Each row was made from one walk, in order. Every step used is in the known rows, and no mark comes twice. Write each row's walk.
Known rows:
lovus/guda/vaga/kizak/zetob/mupab: [ 3.21 -0.37 -2.64 -2.92 -0.73  1.00  0.58 -0.59 -1.35  0.47 -2.83 -1.02
 -1.03  2.43 -2.97 -0.55 -0.57  1.36  1.53  3.46 -4.47  2.61  2.43  0.51
 -0.86  1.31  0.24  1.55 -0.40  0.57 -1.10 -1.49  2.78  1.07 -0.41  1.36
 -0.88  1.99 -0.24 -0.50 -0.87  3.33 -0.11]
zetob/pema/lovus/pobo: [-1.32  0.70 -3.32 -0.84  2.90  0.22 -0.73  1.22  1.78  0.79  2.90  0.11
  2.60  3.20  2.74  4.07  1.03 -0.80 -3.01  1.56 -0.07 -1.99 -1.60  0.15
  0.13 -3.36 -0.56 -0.06 -0.42  1.24 -1.98  0.68 -0.95  3.05 -0.85 -0.41
  2.21 -0.06  1.86 -1.12 -0.06  0.13 -0.49]
zabu/zetob/pema/mupab: [ 1.17  1.00 -3.77 -0.52  0.66  0.00 -0.33 -0.39  3.46  1.82  1.90 -1.26
 -0.43  1.84 -0.81  1.82  0.84 -2.86 -0.69  1.01 -2.75 -2.97  4.20  1.20
  0.48  2.46  0.25  0.12  0.78 -0.65  0.22  0.24  1.04  1.85 -1.00 -0.27
 -0.16  2.94  0.35 -2.02  1.74 -0.28 -0.64]
guda/vaga/lovus/sobe/zetob/mupab/kizak: [-0.02  0.46 -2.82 -0.62  2.75 -0.46  0.48  1.21  4.24 -0.71 -0.31 -0.33
  3.00  1.54 -1.07 -0.02  0.58  0.37  0.71  2.55 -1.25 -0.05 -0.86  1.00
 -1.28 -3.19 -0.14  1.93 -1.35 -0.79 -2.24  0.83  0.48  0.86  0.88 -0.57
  0.32  4.45  1.97 -0.99 -3.05  1.24  0.15]
pema/mupab/zetob/kizak/vaga/guda/lovus/pobo: [ 2.30  0.94 -2.61 -3.21 -0.60 -0.20  1.09  1.34 -0.22 -0.36  0.99 -1.65
  0.39  3.38  0.21  1.59 -1.17 -0.05 -0.53  4.23 -3.57 -1.01  0.71  1.07
  0.91 -2.44 -0.54  2.29  1.47 -2.31 -4.86 -2.11  2.59  0.21  3.67  1.73
  0.73  3.06 -0.54 -1.17 -0.04  2.37 -0.86]
zabu/vaga/guda/lovus/pobo/zetob: [-1.11 -0.49 -3.17 -2.02  2.24 -1.69  0.32  1.70  0.00 -0.43 -0.61 -0.88
 -0.58  0.38  1.61  3.84 -0.35  0.84  0.72  0.69  0.26 -1.86 -2.53  3.80
 -0.96 -4.66 -0.65  1.74  0.47  1.15 -3.76 -0.32 -0.21  0.39  3.41  0.78
  2.45 -0.62  1.39 -0.77 -0.21  1.47  0.20]
pobo/lovus/sobe/guda: [-1.00  0.64 -2.49 -0.73  4.19  0.26 -0.42 -0.67 -0.37  0.71 -0.72  2.62
  1.54  1.03 -0.15  1.26  0.05  0.88  0.32  4.81  0.69  0.10 -2.68 -0.19
 -1.34 -2.93 -0.88  1.79  0.07 -2.89 -4.23  1.82 -1.88  1.13  0.72  0.13
  0.12 -1.11  1.82 -1.59 -1.35  1.86  1.10]
lovus/sobe/guda/vaga/kizak/zabu: [ 1.96 -0.63 -1.30 -1.63  1.66  0.11 -0.57 -0.12 -1.85  1.04 -1.31 -0.28
  2.38  0.41 -1.83  1.97  0.27  2.87  0.83  7.02 -2.28  1.11 -0.20  0.19
 -0.92 -4.01 -0.45  0.44  0.34 -1.33 -2.65 -0.50 -0.03  1.05  0.20  1.00
 -0.86 -1.16  0.53 -0.88 -3.72  3.38  0.25]
zabu/zetob/pema/sobe/guda: [-1.16  1.18 -6.71  1.31  3.23  1.69 -0.90  0.75  1.14  0.55  1.18  0.06
  0.74  2.25 -0.08  1.56  0.19 -0.62 -2.23  1.33 -1.12 -1.34  0.28  0.03
 -1.02 -0.25  0.21  0.09 -0.01 -2.47 -0.87 -0.83  1.13  2.91  0.77 -1.18
 -0.57  1.62  0.89 -2.34  0.41 -1.17 -0.53]
pobo/sobe/lovus/guda/vaga/kizak/zabu/zetob/mupab: [ 3.58  0.44 -2.95 -0.12  0.15  0.38  0.19 -0.29 -0.77  1.51 -5.24 -0.31
  0.10  1.14 -1.47  1.20 -1.09  0.98 -0.62  4.27 -5.05  0.43  1.80 -0.86
 -2.37 -1.16  1.13  0.05 -0.46 -1.39 -2.87 -0.44  1.75  2.11  0.18  0.54
 -1.37  1.16  0.30 -0.85 -0.69  0.66 -0.31]
lovus/sobe/pobo/zetob/kizak: [-1.48  2.32 -4.60  0.86  2.84  0.43 -0.43  2.56  1.25 -1.74  1.94 -0.21
  2.04  2.70  0.30  2.26 -0.56 -2.45  1.51  3.97 -3.64 -0.26 -1.18  1.38
 -1.40 -1.02  1.29  0.72  1.92 -0.83 -2.41  1.28 -2.24  1.24 -1.34  1.11
  0.44  0.54  1.42 -2.45  0.75  2.68 -1.01]
pema/zetob/mupab/kizak: [ 0.72 -1.92 -2.99 -1.07 -0.32  1.17 -0.39  1.22  0.77  0.06  1.83 -0.58
  1.36  3.02 -2.11 -2.20 -2.17 -2.77 -0.61  1.33 -3.63 -0.36  2.94  2.22
  0.68  0.05  1.37  0.91 -0.12 -1.22 -0.60 -0.31  2.74  1.08 -1.66 -0.10
 -0.09  3.96 -0.27 -1.28  0.35  2.49 -0.39]
sobe/pobo/lovus/guda/vaga/kizak: [ 0.59 -0.07 -3.45 -2.50  2.93 -0.57  0.27  0.19 -1.87  0.10 -4.33  1.17
  0.26  0.99  0.70  1.59  0.66  1.94  2.77  6.89 -3.35  0.18 -2.66 -1.77
 -1.71 -2.94 -0.07 -0.22  0.81  1.44 -3.03  2.32 -0.99  0.46  0.02 -0.39
  0.39 -1.62  2.37 -0.59 -1.01  1.38 -0.44]
pema/mupab/kizak/vaga/lovus/pobo/sobe: [ 1.00  2.64 -1.81 -2.06  0.94  0.00  1.03  0.92  2.15  0.05  0.69  0.05
  2.16  0.50  1.48  0.64 -0.73  0.75  0.92  1.71 -1.62 -3.32 -2.18  0.21
  2.38 -4.59 -0.18  2.43  2.34 -2.44 -3.07 -0.72 -0.59  0.37  2.70 -0.87
  1.96  2.15  0.91 -0.68 -1.52 -1.19 -0.06]
sobe/pobo/lovus/guda: [-0.94 -0.57 -3.50 -0.95  3.02  0.65 -0.09  0.30 -0.74  0.56 -2.58  2.08
 -0.04  2.39  1.23  0.77  0.14  0.65  1.31  3.55 -2.01 -0.37 -2.91 -0.61
 -2.01 -1.98 -0.26  0.76  0.72 -0.72 -2.67  1.48 -1.15  0.07 -0.20 -0.10
  0.39 -2.05  1.99 -1.08  0.69  1.46 -0.17]
pobo/zetob/kizak/mupab/pema/lovus/guda/vaga: [ 0.19  0.61 -3.27  0.06  0.94  1.79 -1.16  0.17  0.08 -1.06 -0.82 -0.70
 -0.67  4.59 -2.13  1.37 -3.08 -0.36  0.45  3.65 -3.94 -0.68 -1.25 -0.34
 -0.96  0.10 -0.32 -1.21 -0.25 -0.84 -1.10  3.08  1.81  1.06 -1.05  1.67
 -0.90  1.61  0.41 -2.51  0.67  0.97  0.03]
zabu/kizak/vaga/guda: [ 1.71 -0.15 -0.25 -4.01 -0.05 -0.74 -0.61 -0.24 -2.69  1.43 -3.29 -1.56
  2.56  1.80 -2.83  1.30 -1.27  2.18 -0.67  0.94 -1.14 -0.43 -0.80 -1.61
  0.07 -2.12  1.81  0.79 -0.73 -0.78 -2.19 -1.91  2.04  0.01  3.09  3.03
 -0.26  0.52  0.34 -0.54 -0.72  1.54  1.21]
kizak/vaga/guda/lovus/pobo/sobe/zetob/pema: [ 1.05  1.90 -2.97 -1.65  3.35 -0.81  1.17  1.28  1.82  1.18  0.64 -1.48
  2.04  0.12  1.76  6.78 -0.32  0.51 -2.19 -0.31  0.86 -1.65 -2.88  3.08
 -1.97 -5.80  0.23  1.33 -1.36 -1.64 -4.10 -0.35  0.19  2.10  2.77 -0.86
  2.46  0.70  3.07  0.36 -0.46  2.89 -0.54]
mupab/zetob/kizak/vaga/guda/lovus/pobo/sobe: [ 2.22  2.53 -2.88 -2.59 -0.13  0.05  1.16  2.80 -0.57 -0.97 -0.70 -0.69
  0.70  1.62  0.77  3.27 -2.19  0.66 -1.59  1.74 -2.51 -0.73 -1.93  0.38
 -0.54 -4.46  0.82  2.51  0.09 -3.39 -6.20 -0.56  1.24  1.14  4.92  1.50
  0.81  1.40 -0.11 -0.88 -0.27  2.26 -0.77]
guda/vaga/lovus/pobo: [ 0.05 -0.05 -1.90 -1.69  1.98 -0.58  0.52  2.07  2.59 -0.74 -0.17  0.77
  0.86  0.46  2.00  1.94  1.46  2.21  1.46  1.57  0.69 -0.15 -2.58 -0.09
 -0.40 -4.59 -2.29  0.18 -0.04  1.55 -2.18  0.68 -0.58  0.63  2.99 -0.01
  2.62 -0.74  0.84 -0.53 -2.98 -0.71 -1.19]
zetob/pema/lovus/pobo/sobe/guda: [-2.15  1.25 -4.70  0.61  4.35  1.86 -0.37  1.33  1.00  0.31  1.93  1.23
  1.32  2.11  3.06  4.35 -0.21 -0.28 -3.05  3.61  1.21 -2.85 -3.76  1.31
 -0.47 -4.40 -0.21  0.52 -0.44 -1.08 -3.54  0.48 -1.62  4.00 -0.29 -1.84
  1.98 -1.12  3.18 -1.72  0.08  1.67 -0.13]
sobe/pobo/lovus/guda/vaga/kizak/zabu: [ 2.27 -1.68 -2.14 -1.77  2.31 -0.63 -0.28 -0.34 -2.59  0.67 -4.28  0.83
  1.22  1.15  0.34  1.80  0.21  2.28  1.83  6.19 -4.86  0.91 -1.66 -1.41
 -2.06 -3.61  0.20 -0.59  0.91  0.06 -2.46  1.27 -0.74 -0.07 -0.76  0.36
 -0.67 -2.66  0.92 -0.06 -1.17  1.84 -0.17]
pobo/zetob/mupab/kizak/zabu/vaga: [ 0.86 -2.81 -2.58  0.60  0.74 -0.50 -1.22  0.53 -0.72 -0.47 -0.23 -0.36
  2.10  2.01 -3.10 -1.71 -2.87 -1.75 -1.80  0.18 -4.98 -0.60  1.61  2.93
  0.49 -0.16  2.81  0.38  0.09 -2.32  0.06  0.06  1.82 -0.31 -0.65  1.98
 -1.67  2.94 -0.94 -1.46  0.75  0.83  1.73]
guda/lovus/pobo/sobe/zetob: [-0.27  1.63 -3.51 -0.35  2.36 -0.31  0.66  2.97  2.21  1.04  0.96 -0.12
  0.19  0.50  2.91  4.49 -1.54 -1.72  1.21  0.49 -0.12 -2.40 -3.19  4.39
 -2.04 -4.24 -0.59  1.39 -0.08 -1.05 -2.84  0.90 -2.87  1.74  0.30 -2.36
  2.48  0.28  2.65 -0.51 -1.69  2.97 -1.70]
guda/vaga/kizak/zetob/mupab/pema/sobe/pobo/lovus: [ 1.53  2.88 -5.08 -1.05  2.76  1.21 -0.30  0.40  2.88 -2.57 -0.68  1.16
  1.15  3.54 -0.27 -0.13 -0.77 -1.67  0.27  4.07 -5.30  2.99  0.08 -1.24
 -1.48 -2.76  3.26  0.43  1.16 -1.07 -1.30  1.02  0.40  0.95 -3.94 -0.96
 -0.34  0.71  0.54 -1.54 -0.31 -1.56 -0.46]
zetob/kizak/vaga/guda/lovus/pobo: [ 1.61  0.66 -1.97 -4.13  0.29 -1.21 -0.11  1.31 -1.02 -0.56 -0.24 -1.54
  2.34  1.77  0.56  2.59 -0.34  1.81 -0.86  2.20 -0.65 -0.36 -2.23  0.20
  0.60 -5.24  0.00  1.04  0.61 -0.51 -4.61 -1.81  3.18  0.64  4.38  2.88
  1.54  0.11  0.66 -0.04 -1.37  2.15  0.21]
zetob/kizak/vaga/lovus/sobe: [ 2.34  3.31 -1.57 -2.05  1.79 -1.17 -0.83  0.25  0.82 -0.34 -0.20 -0.20
  3.26  1.30 -0.79  1.93  0.19  1.55 -2.06  1.14 -0.90 -0.46 -2.28 -2.40
  0.06 -4.27  0.55  1.40  0.57 -2.56 -3.47 -0.62 -0.02  1.11  3.80  3.27
 -0.56  1.57 -0.29 -0.56 -2.14 -1.12  0.57]
pobo/sobe/lovus/guda/vaga/kizak/mupab/zetob: [ 2.13  2.25 -2.92 -1.94  0.37  1.21  1.94  0.81 -0.76  0.55 -3.75  0.86
 -1.49  2.32 -1.59  2.12 -3.60  1.78  0.99  5.37 -3.33  0.77  0.09 -2.19
 -3.01 -0.98 -0.80  2.27 -1.35 -2.72 -3.65  0.64  0.21  0.64  1.53 -0.25
 -0.67  0.99  0.64 -1.56 -2.17 -0.12 -0.97]
mupab/pema/sobe/pobo: [-2.34  2.85 -4.69  0.43  2.23  2.60 -1.30  2.77  2.93 -0.70  1.73  0.95
  0.81  4.19  0.87  0.62 -0.50 -1.16 -0.80  1.88 -2.34 -0.08 -1.88 -0.42
 -1.16 -3.82  1.79 -0.44  1.57 -1.46 -0.04  0.93 -0.41  0.57 -2.50 -0.63
  0.46 -1.11  1.18 -2.25 -0.09 -1.23 -1.19]
mupab/pema/zetob/kizak/vaga/guda: [ 2.74 -0.19 -1.91 -2.74 -0.26  0.87 -1.89  0.06 -0.65 -0.05  1.42 -2.13
  1.22  3.36 -3.02  0.44 -2.04 -0.80 -2.49  0.81 -3.41 -0.41  2.11 -0.10
  0.56 -2.95  2.16 -1.00 -0.56 -2.13 -2.14  0.18  3.42  0.17  0.82  3.90
 -0.92  1.87 -1.26 -1.48  1.73  1.99  0.26]
guda/lovus/pobo/sobe/zetob/pema/mupab/kizak/zabu/vaga: [ 0.59 -0.03 -3.89 -0.52  3.49 -0.92 -0.50  1.42  3.77  0.93  2.55 -1.87
  2.05  1.19  2.25  4.19 -1.41 -2.85 -1.74  1.98 -3.61 -6.01 -0.36  5.91
 -0.06 -4.88  0.91  1.58  1.01 -2.28 -1.37 -1.20 -1.63  1.95 -1.23 -1.79
  0.02  2.81  2.67 -0.92 -0.06  1.81  0.40]
pobo/zetob/pema/mupab/kizak/zabu: [ 0.02 -1.00 -2.31  1.40  1.77  0.28 -1.26  0.19  1.37  0.74  3.82 -1.16
  2.23  2.18 -1.99  2.40 -2.25 -2.53 -1.02  1.67 -5.19 -1.60  3.42  2.67
  0.83  1.34  0.37  0.05  0.88 -2.65  0.79  2.22  0.35  0.56 -3.44  0.24
 -0.88  2.43 -0.37 -1.27  0.89  2.10  0.74]
zetob/pema/lovus/sobe/guda/vaga/kizak: [-0.20  1.62 -3.68 -1.48  4.61  0.23 -1.03 -0.27 -0.10  0.40 -0.24 -0.19
  2.97  1.48  0.23  5.09  1.49  2.01 -2.39  8.09 -0.21 -1.32 -2.28 -1.36
 -0.63 -4.68 -0.53  0.28 -0.76  0.65 -3.37  1.07 -0.56  3.88 -0.61 -0.87
  0.20  0.25  3.27 -1.33 -2.83  1.32  0.25]
kizak/vaga/guda/lovus/pobo/sobe/zetob/pema/mupab: [ 1.21  2.32 -2.66 -1.51  3.24 -0.33  1.60  0.44  2.50  1.79  1.47 -1.83
  0.77  0.76  1.80  6.10 -0.09 -0.64 -1.11  2.05 -0.01 -2.63 -1.35  4.09
 -1.22 -4.49 -0.36  1.49  0.42 -1.85 -3.62 -1.40  0.29  2.07  1.63 -1.79
  2.55  1.81  3.40  0.09  0.46  3.34 -0.86]
pema/lovus/pobo/zetob/kizak/zabu/vaga/guda: [ 0.42 -2.26 -2.77 -0.78  2.07 -0.90 -1.84  0.63 -2.86 -0.56  0.03 -1.72
  1.99  3.68  1.38  2.01 -0.97 -0.30 -1.99  2.07 -3.57 -2.03 -1.35  1.34
 -0.21 -4.36  1.13 -0.20  0.79  0.19 -3.57 -2.04 -0.35  0.90  1.40  3.09
  0.54 -0.28 -0.09 -1.51  2.21  1.18  1.00]
lovus/pobo/sobe/guda: [-1.73  0.64 -3.66 -0.31  2.05  1.72  0.61  2.00 -0.07  0.34  0.80  1.54
 -0.21  0.88  1.38  1.10 -0.95  0.27  1.12  3.26  0.71 -1.08 -2.62  2.46
 -0.40 -3.07 -0.45  1.07  0.52 -1.71 -3.30 -0.02 -1.35  1.65  1.32 -0.77
  1.97 -1.42  1.87 -1.82 -0.65  3.19 -0.35]
zabu/kizak/mupab/pema/lovus/sobe: [-0.15  3.82 -1.29 -2.63 -0.15  0.32 -0.86 -0.43  3.20  1.12  0.10 -0.97
  2.40  4.40 -1.49  2.37 -1.87 -1.04 -0.69  1.62 -1.06 -2.48 -0.71 -1.17
 -0.36 -2.64  2.05  2.17 -0.08 -1.20 -1.84  0.01 -1.08  1.90 -1.91  1.56
 -0.66  1.08  0.33 -2.40 -1.56 -0.06  1.43]

Write each row's walk:
[ 0.33  0.93 -3.71 -1.37  0.20  0.89  0.49 -0.19  0.11  1.64 -1.05 -1.02
  0.32  5.33 -1.52  3.04 -2.82 -0.54 -2.76  1.10 -3.08 -2.22  0.70 -1.28
 -1.64  1.56  0.64  2.53 -2.06 -1.78 -1.81 -0.87  0.19  2.72  0.14  0.91
 -1.97  3.03 -0.45 -2.03  0.47  0.86  0.64] => zabu/kizak/mupab/zetob/pema/lovus/guda
[-0.12  1.24 -4.01  0.37  2.98  4.47 -1.15  0.61  2.25 -1.07 -1.56  1.22
  0.15  5.85 -1.41 -0.35 -1.43  1.15 -1.95  3.41 -3.66  3.25 -0.45 -1.04
 -2.66 -1.72 -0.74  0.62 -0.71 -2.23 -0.65 -0.56  2.76  1.39 -2.12  0.35
 -1.05  1.23  1.17 -1.99 -0.68 -0.97 -0.82] => kizak/zetob/mupab/pema/sobe/lovus/guda/vaga
[ 0.86  3.92 -5.58 -0.88  1.92  0.80 -0.47 -0.09  2.68 -1.66  0.98  1.08
  0.96  4.12 -0.09 -0.27 -1.50 -2.94 -0.70  1.83 -4.92  2.33  0.95 -0.79
 -1.10 -2.17  4.28  1.64  1.31 -2.08 -1.71  0.52 -0.48  0.94 -4.46 -0.06
 -0.58  0.75 -0.49 -1.45  0.58 -1.20  0.56] => vaga/kizak/zetob/mupab/pema/sobe/pobo/lovus
[-1.68 -0.15 -4.59 -0.26  1.87 -1.83  0.51  1.56  2.42 -2.00  1.19  0.13
  1.40  1.10  0.46 -0.85 -0.84 -0.97 -0.18 -0.79 -1.54 -1.93 -0.97  2.78
  1.13 -2.68  1.32  1.93  0.24  0.41 -2.45  0.46 -0.20  0.62  2.57  1.22
  1.29  3.67 -0.21 -1.49 -0.30 -1.00  1.53] => zabu/vaga/lovus/pobo/zetob/mupab/kizak
[-0.19  4.71 -4.54 -1.90  1.44 -0.33  0.26 -0.05  2.22 -0.62  0.87  1.19
  0.75  3.24  0.17  0.63 -1.99 -1.70  0.99  2.57 -2.55  0.75 -0.65 -2.25
 -1.29 -3.58  3.12  0.88  1.87 -2.10 -1.79  1.33 -0.84  0.14 -2.43 -0.31
  0.20 -0.80  0.05 -1.50 -0.67 -2.78  0.63] => vaga/kizak/mupab/pema/sobe/pobo/lovus
[ 0.69  3.16 -4.76 -2.12  0.95 -0.86 -0.53 -0.07  1.14  1.27  1.14 -1.56
 -0.02  3.43 -1.92  0.02 -2.83 -2.10 -0.42  0.26 -2.68 -1.61  0.94  0.86
 -1.25 -2.68  3.21  0.35  0.22 -1.74  0.26 -1.22 -0.59  0.23 -0.72  0.91
 -1.19  3.12  0.02 -1.92 -0.61 -2.35  0.95] => zabu/vaga/kizak/mupab/pema/sobe/zetob
[ 0.64  0.53 -3.14 -1.11  2.20  2.73 -1.55 -0.55  2.75 -1.41 -1.59 -0.42
  2.41  4.69 -2.28  0.80 -1.08 -0.10 -1.40  5.28 -2.70 -0.33 -0.96  0.75
 -0.42 -2.15  1.71  1.87 -1.23 -1.20 -2.10 -1.01  0.78  2.73 -2.97  0.61
 -1.61  2.06  1.38 -3.07 -1.72  2.42  0.91] => zabu/kizak/zetob/mupab/pema/lovus/sobe/guda/vaga
[-0.13 -0.17 -5.42  2.12  3.82  0.80 -2.09  2.57 -1.54 -2.00  0.29 -0.33
  1.88  3.82  0.70  0.60 -2.15 -2.30 -1.52  2.53 -6.08 -0.77 -2.00  1.15
 -1.79 -2.83  2.78 -1.19  2.91 -2.43 -0.08 -2.29 -1.16  0.74 -0.83  1.06
 -1.47  0.02  0.20 -2.11  1.88 -1.24 -0.83] => pema/sobe/pobo/zetob/kizak/zabu/vaga
[-1.40  1.97 -5.86  0.01  3.32  0.89  2.18  2.07  3.27 -1.94  1.12  0.33
  1.12  3.16  0.70  2.44 -1.45  1.16 -0.59  2.52 -0.30 -0.10 -1.63 -0.38
 -1.92 -2.54 -0.97  2.30 -0.99 -2.11 -2.78 -2.38 -0.26  3.02  3.72 -0.98
  0.12  2.65 -0.25 -2.24 -2.66 -1.41 -0.43] => zabu/kizak/mupab/zetob/pema/sobe/guda/vaga/lovus/pobo
[-0.70  0.11 -5.35  0.97  2.86  1.67 -2.04  0.46  0.72  1.22 -0.30 -0.64
  3.88  4.20  0.21  1.85 -0.75  0.94 -3.49  1.19 -5.13 -1.71  0.88 -2.18
 -1.42 -1.91 -0.48  0.93 -0.36 -3.21 -1.17 -0.80  1.55  2.04 -0.57  0.23
 -2.01  1.75  0.38 -1.64 -0.25 -2.46  0.26] => mupab/kizak/zabu/zetob/pema/sobe/lovus/guda
[ 2.37  0.18 -3.01 -2.82  2.61  1.32 -1.04 -0.86 -1.14 -0.37 -1.84 -0.62
  2.28  2.33 -0.16  2.76  0.13  2.31  0.73  7.08 -2.34 -0.24 -1.78 -0.80
 -0.29 -3.71 -0.97  2.50 -0.11 -0.41 -3.22 -1.85 -0.82  1.64 -1.26 -0.96
 -0.03 -0.21  1.86 -1.55 -3.53  1.24 -0.66] => pema/lovus/sobe/guda/vaga/kizak/zetob
[ 1.37  0.97 -3.29 -0.13  1.44  0.46  0.81  0.05  0.17  0.98 -2.70 -0.17
  1.33  1.34 -1.59 -0.47 -2.20  1.07 -1.25 -0.60 -2.12 -1.40 -2.39  0.87
 -0.92 -2.36  1.45  2.09 -1.34 -3.78 -2.71 -0.15  1.24  0.70  2.84  0.08
 -0.71  4.50  1.14 -0.16 -0.69  1.46  0.90] => pobo/sobe/zetob/mupab/kizak/vaga/lovus/guda
[-0.39  0.53 -4.18  0.55  4.31 -0.65 -0.80  1.07  4.27 -1.07  2.11 -1.44
  3.09  1.53  1.11  4.89 -0.20 -2.07 -1.36  4.37 -4.83 -4.34 -0.58  4.50
 -0.28 -4.22  1.10  2.41  2.64 -2.04 -1.23 -0.53 -1.20  1.27 -2.64 -1.09
 -0.76  1.44  2.31 -1.63 -0.26  0.89  0.19] => guda/lovus/sobe/pobo/zetob/pema/mupab/kizak/zabu/vaga
[ 0.19  1.42 -3.51  1.95  5.10 -0.95 -0.13 -0.07  4.84 -0.43  2.09 -0.41
  1.21  1.26  1.54  4.90  1.40 -1.39 -1.99  2.00 -2.68 -2.80 -0.33  3.06
 -1.74 -3.94  0.88  1.52  2.21 -1.68 -1.21 -1.40 -3.22  1.33 -0.88  0.16
 -0.34  0.23  0.84 -1.40  0.99 -0.96  0.08] => kizak/zabu/vaga/lovus/sobe/pobo/zetob/pema/mupab
[-2.23 -0.09 -4.52  2.23  2.87  0.74  0.66  1.41  3.96 -2.52  1.85  1.43
 -0.59  1.15 -0.38  0.61 -0.62  0.20  0.39  2.23  0.44  1.14 -1.58  3.43
 -0.38 -2.77 -0.44 -0.58 -1.11 -0.10 -2.56  3.64  0.68  1.15  0.99  0.52
  1.70  1.24  0.04 -2.09 -1.47  1.77  0.38] => sobe/guda/vaga/lovus/pobo/zetob/mupab/pema
[ 0.60 -1.62 -2.68 -2.67  1.69 -1.19 -0.36  1.87  0.64  0.56 -1.09 -2.05
  1.92  0.75  1.81  2.74 -1.62  0.59  0.00  0.40 -2.13 -3.94 -2.26  4.36
 -1.13 -7.51  1.06  2.65 -0.30 -1.83 -3.82 -2.18 -0.37 -0.12  2.09 -0.08
  0.75  0.18  2.01 -0.42 -0.99  2.77  0.95] => mupab/kizak/zabu/vaga/guda/lovus/pobo/sobe/zetob
[ 1.14 -0.94 -4.45  2.28  0.83  2.97 -1.13  0.52  1.91 -0.36 -0.90  0.29
  0.48  3.17 -2.54 -2.17 -0.64 -0.26 -1.74  2.75 -4.02  1.42  1.59  0.96
 -1.07 -1.16  1.52 -1.62  0.19 -3.41 -0.03 -0.50  4.00  1.40 -0.77 -0.16
 -1.91  1.79 -0.97 -2.67 -0.23 -0.28 -0.51] => kizak/zabu/zetob/mupab/pema/sobe/guda/vaga
[-0.09  1.36 -4.14 -0.12  2.31  1.87  0.89 -0.44  2.27  0.34  2.03  0.73
  1.39  4.32 -0.74  2.97 -1.21 -0.25 -3.33  3.71 -0.34 -0.76  0.03 -0.13
 -1.58 -1.14 -0.48  3.44 -1.61 -4.12 -3.43 -1.02  0.18  2.32  0.12 -0.69
 -0.72  1.89  0.59 -2.71 -1.00  0.47 -0.04] => kizak/mupab/zetob/pema/lovus/sobe/guda
[ 1.39  3.00 -4.04 -1.07  2.16  1.90 -1.40  0.60  2.47 -1.62  0.02  0.36
  1.57  4.50 -1.63  0.61 -2.06 -0.46 -2.06  3.78 -4.06  3.19  1.35 -1.89
 -1.32 -2.72  1.63  0.35 -0.56 -1.32 -0.72  0.06  1.84  1.39 -3.44  0.49
 -0.66  1.74  0.32 -1.59 -2.30 -2.43 -0.30] => guda/vaga/kizak/zetob/mupab/pema/sobe/lovus
[-0.60  3.44 -5.15  0.20  2.79  1.03 -1.40  2.41  0.63 -2.79  0.37 -1.09
  1.77  3.34  0.12  3.64 -2.30 -0.23 -1.82  2.06 -3.40  0.17 -3.76  0.06
 -1.22 -5.41  2.42 -0.26  1.67 -2.80 -2.81  0.88  2.06  0.44  0.51  1.01
  0.18  0.06  0.95 -1.37  0.23 -0.19 -0.61] => mupab/pema/sobe/pobo/zetob/kizak/vaga/guda/lovus
[ 2.87  2.89 -4.56 -1.53  1.14 -1.22 -0.18  0.65  3.17 -1.54 -1.12 -1.13
  3.60  1.40  0.81  1.32  1.68  0.05 -0.36  0.97 -3.04 -2.35 -1.46 -2.03
  0.05 -3.65  1.91  1.75  1.47 -1.74 -3.51 -2.14 -0.01  0.73  3.36  1.83
 -0.35  1.92 -0.08 -1.83 -0.89 -2.70 -0.97] => zabu/zetob/kizak/vaga/lovus/sobe/pobo
[ 2.83  0.76 -3.18 -0.35  1.04 -0.98 -0.43 -2.08  1.91  0.36 -1.82  0.45
  1.84  0.47 -2.89 -0.08  0.47 -0.28 -0.25  5.04 -4.15  0.86  2.72  0.15
 -0.65 -2.13  2.50  0.06 -0.38 -2.32 -3.80  2.90  0.91  1.58 -1.04  1.50
 -2.17  1.72 -1.16 -2.09 -1.11  1.49  1.88] => pobo/lovus/sobe/guda/vaga/kizak/zabu/zetob/mupab/pema
[ 0.80  2.19 -3.39 -2.89  0.19 -0.80  1.68  1.72  2.02 -0.14  0.98 -1.96
 -0.63  2.09  1.11  3.03 -2.64 -1.42  2.15  0.92  0.13 -1.18 -0.90  3.43
 -2.34 -3.54  0.47  2.62 -0.07 -1.84 -4.58 -2.27  1.02  1.05  2.33  0.55
  1.95  0.75  1.67 -0.64 -0.30  4.17  0.01] => vaga/guda/lovus/pobo/sobe/zetob/kizak/mupab
[-2.21  2.11 -6.59  1.71  5.11  2.21  0.59  1.75  0.59 -0.08 -0.14  2.45
  0.22  4.30  1.95  2.53 -0.22 -0.57 -2.43  2.97 -3.96  0.46 -2.05 -1.63
 -3.56 -1.28 -0.01  1.30  0.31 -3.10 -2.87  1.74 -2.02  2.21 -0.21 -1.68
 -0.74  0.60  1.18 -1.88  2.08 -0.57 -1.13] => mupab/zetob/pema/sobe/pobo/lovus/guda
[-1.85  3.62 -4.32  1.72  2.11  0.63  0.32  2.24  5.79 -1.58  2.01  0.50
  0.53  2.10 -0.06  3.50 -0.71 -2.74 -0.42  2.04 -1.78  0.39 -1.30  4.04
 -1.90 -2.97  2.08  1.61  0.86 -1.24 -2.42  3.32 -0.38  1.54 -2.99 -0.35
  0.81  0.72  1.28 -1.91 -0.72  2.74 -0.53] => guda/lovus/sobe/pobo/zetob/mupab/pema
